Below is a small trained network, with its code and all its weights. Each question gives an input and a class and asks what happens when units are switched off, that is, made to give their printed mean instead of their output.

import numpy as np


def w(rows, s, z=0):
    codes = np.array(rows[::2]) - 128.0
    scale = np.full(codes.shape[1], s)
    scale[-1] = z or s
    return codes * scale


def f(y):
    return np.maximum(y, 0)


def log_softmax(a):
    a = a - a.max(-1, keepdims=True)
    return a - np.log(np.exp(a).sum(-1, keepdims=True))


def net(x, mask):
    res = np.array(x, float).reshape(1, 5) / 4 @ E
    y = f(res @ A[0][:, :-1].T + A[0][:, -1])
    res = res + np.where(mask, y, B[0][:, -1]) @ B[0][:, :-1]
    return log_softmax(res[-1] @ U[:, :-1].T + U[:, -1])


A, B = {}, {}
E = w([
[119,37,37],'x0',
[128,129,128],'x1',
[100,67,235],'x2',
[129,126,130],'x3',
[250,112,118],'x4',
],0.011)
A[0] = w([
[105,194,18,128],'N1',
[30,65,127,131],'N2',
[3,73,74,143],'N3',
[76,75,146,113],'N4',
[1,211,103,85],'N5',
[117,104,42,114],'N6',
[237,57,158,58],'N7',
[100,216,192,185],'N8',
[161,178,127,149],'N9',
[234,225,93,158],'N10',
[77,66,150,111],'N11',
[130,199,212,187],'N12',
[176,75,141,3],'N13',
[118,172,164,168],'N14',
[191,67,141,212],'N15',
[148,78,67,235],'N16',
[144,50,140,25],'N17',
],0.012,0.0068)
B[0] = w([
[17,81,103,224],'N1',
[155,153,157,215],'N2',
[199,175,138,246],'N3',
[156,145,179,178],'N4',
[100,65,117,224],'N5',
[87,114,119,204],'N6',
[37,83,110,181],'N7',
[97,95,104,241],'N8',
[179,168,147,170],'N9',
[246,145,125,227],'N10',
[141,141,148,180],'N11',
[92,80,103,246],'N12',
[94,148,196,139],'N13',
[117,117,117,191],'N14',
[142,92,59,197],'N15',
[52,167,198,226],'N16',
[129,165,193,145],'N17',
],0.012)
U = w([
[126,103,44,251],'0',
[70,159,148,114],'1',
[233,252,139,58],'2',
],0.015,0.0016)

Each question gives the input, the list of numbers given to net, and the class t.
The units are the neurons (one row each of A and B). Each row of codes is followed by its name. A weight is (code - 128) times the scale printed after its matrix; where a second scale follows, it is the last column's (A, B and U).
mask holds one flag per neuron, in row order. A switched-off neuron (its flag False) gives its mean, the last column of its row in B, instead of its output. The means were averaged over made-up inputs and are rounded, as every weight is.
A unit's drop is (log p(t) with every unit on - log p(t) with that unit switched off) / (log p(t) with every unit on - log p(t) with every unit switched off).
The circuit of an input: a set's keep is (log p(t) with only the set's units on - log p(t) with every unit switched off) / (log p(t) with every unit on - log p(t) with every unit switched off). Starting from the 12 units with the biggest drops (on a tie, the unit counted first), units are removed one at a time, each time the one whose removal leaves the highest keep (on an exact tie, the one counted first), for as long as the keep stays at least 0.8.
circuit, biggest first: the units of the circuit, biggest drop first
k most important neurons: the k neurons with the biggest drops, biggest first
drop of u: that unit's drop, to one decimal
input [7,-2,2,-8,5], class 1: circuit, biggest first -> (N16)
input [3,2,2,-8,1], class 1: circuit, biggest first -> (N10 N16)
input [-4,3,-3,2,-8], class 0: circuit, biggest first -> (N16 N5)
input [-8,5,3,-6,8], class 0: 2 most important neurons -> (N7 N12)
input [-6,-3,0,5,-1], class 0: circuit, biggest first -> (N16 N12)
input [-4,-3,1,-5,5], class 0: 4 most important neurons -> (N3 N7 N2 N12)
input [-1,-6,7,7,1], class 0: 2 most important neurons -> (N16 N15)
input [-5,-7,4,6,2], class 0: circuit, biggest first -> (N16 N12)
input [8,7,1,2,-6], class 2: 2 most important neurons -> (N3 N2)
input [3,-1,1,0,6], class 1: 2 most important neurons -> (N16 N13)
input [-3,2,-6,2,3], class 2: drop of N10 -> 1.1
input [5,5,-1,3,-5], class 1: drop of N10 -> 0.5
input [-5,7,-8,-7,-1], class 0: drop of N1 -> 2.2
input [-3,-3,-4,-8,3], class 2: circuit, biggest first -> (N10)
